Here is a tiny trained network, its code and every weight. The questions are about switching its units off for an input and a class, where a switched-off unit gives its printed mean instead of its output.

import numpy as np


def w(rows, s, z=0):
    codes = np.array(rows[::2]) - 128.0
    scale = np.full(codes.shape[1], s)
    scale[-1] = z or s
    return codes * scale


def f(y):
    return y / 2 * (1 + np.tanh(0.7978845608 * (y + 0.044715 * y**3)))


def log_softmax(a):
    a = a - a.max(-1, keepdims=True)
    return a - np.log(np.exp(a).sum(-1, keepdims=True))


def net(x, mask):
    res = np.array(x, float).reshape(1, 6) / 4 @ E
    y = f(res @ A[0][:, :-1].T + A[0][:, -1])
    res = res + np.where(mask, y, B[0][:, -1]) @ B[0][:, :-1]
    return log_softmax(res[-1] @ U[:, :-1].T + U[:, -1])


A, B = {}, {}
E = w([
[106,211,76,123],'x0',
[52,105,114,87],'x1',
[126,74,123,120],'x2',
[99,132,180,61],'x3',
[254,141,77,30],'x4',
[128,108,168,141],'x5',
],0.0085)
A[0] = w([
[51,63,213,89,252],'neuron 0',
[184,170,61,58,241],'neuron 1',
[67,254,100,131,119],'neuron 2',
[12,96,185,178,214],'neuron 3',
[67,232,56,164,137],'neuron 4',
[156,179,147,181,163],'neuron 5',
[142,120,56,106,157],'neuron 6',
[159,79,242,98,134],'neuron 7',
[190,150,42,70,230],'neuron 8',
[174,92,226,120,98],'neuron 9',
[144,123,87,81,195],'neuron 10',
],0.0088,0.0025)
B[0] = w([
[21,128,206,114,225],'neuron 0',
[106,166,2,71,255],'neuron 1',
[141,219,90,97,201],'neuron 2',
[42,98,53,99,251],'neuron 3',
[167,214,89,109,205],'neuron 4',
[200,207,72,165,161],'neuron 5',
[89,99,92,141,165],'neuron 6',
[130,239,191,153,188],'neuron 7',
[127,114,39,113,251],'neuron 8',
[141,224,188,189,173],'neuron 9',
[133,96,102,75,176],'neuron 10',
],0.0081,0.007)
U = w([
[95,1,200,85,144],'0',
[161,77,175,148,39],'1',
[105,59,49,116,185],'2',
[250,138,202,237,186],'3',
[54,127,201,140,115],'4',
[157,217,110,76,108],'5',
[196,20,187,132,6],'6',
],0.0079,0.011)

Each question gives the input, the list of numbers given to net, and the class t.
The units are the neurons (one row each of A and B). Each row of codes is followed by its name. A weight is (code - 128) times the scale printed after its matrix; where a second scale follows, it is the last column's (A, B and U).
mask holds one flag per neuron, in row order. A switched-off neuron (its flag False) gives its mean, the last column of its row in B, instead of its output. The means were averaged over made-up inputs and are rounded, as every weight is.
A unit's drop is (log p(t) with every unit on - log p(t) with that unit switched off) / (log p(t) with every unit on - log p(t) with every unit switched off).
The circuit of an input: a set's keep is (log p(t) with only the set's units on - log p(t) with every unit switched off) / (log p(t) with every unit on - log p(t) with every unit switched off). Starting from all 11 units, units are removed one at a time, each time the one whose removal leaves the highest keep (on an exact tie, the one counted first), for as long as the keep stays at least 0.8.
units of the circuit, in order: the units of the circuit, biggest drop first
unit that matters most: the unit with the biggest drop
top k neurons: the k neurons with the biggest drops, biggest first
drop of u: that unit's drop, to one decimal
input [-6,-2,3,5,-5,0], class 4: units of the circuit, in order : neuron 7; neuron 0
input [4,1,5,8,-3,1], class 4: units of the circuit, in order : neuron 0
input [8,-2,8,4,4,-8], class 2: units of the circuit, in order : neuron 8; neuron 7
input [3,5,6,-6,-4,7], class 0: top 2 neurons : neuron 1; neuron 8
input [2,2,0,3,-3,0], class 4: units of the circuit, in order : neuron 1; neuron 0
input [-7,2,-6,4,5,4], class 3: units of the circuit, in order : neuron 3; neuron 9; neuron 2
input [-7,-3,3,4,0,8], class 4: units of the circuit, in order : neuron 0; neuron 7
input [-2,2,6,5,1,5], class 4: units of the circuit, in order : neuron 7; neuron 0
input [-1,-2,0,1,1,1], class 3: units of the circuit, in order : neuron 3; neuron 1; neuron 8
input [4,-6,1,4,-1,5], class 3: top 2 neurons : neuron 1; neuron 3
input [-5,-8,6,5,1,-8], class 3: drop of neuron 3 : 0.2
input [-8,2,1,-3,-3,-5], class 0: drop of neuron 5 : 0.1
input [-7,7,6,-4,2,3], class 0: drop of neuron 7 : -0.1
input [2,-3,-2,7,-1,8], class 4: unit that matters most : neuron 0
input [-6,-5,-6,-3,1,5], class 3: drop of neuron 3 : 0.0
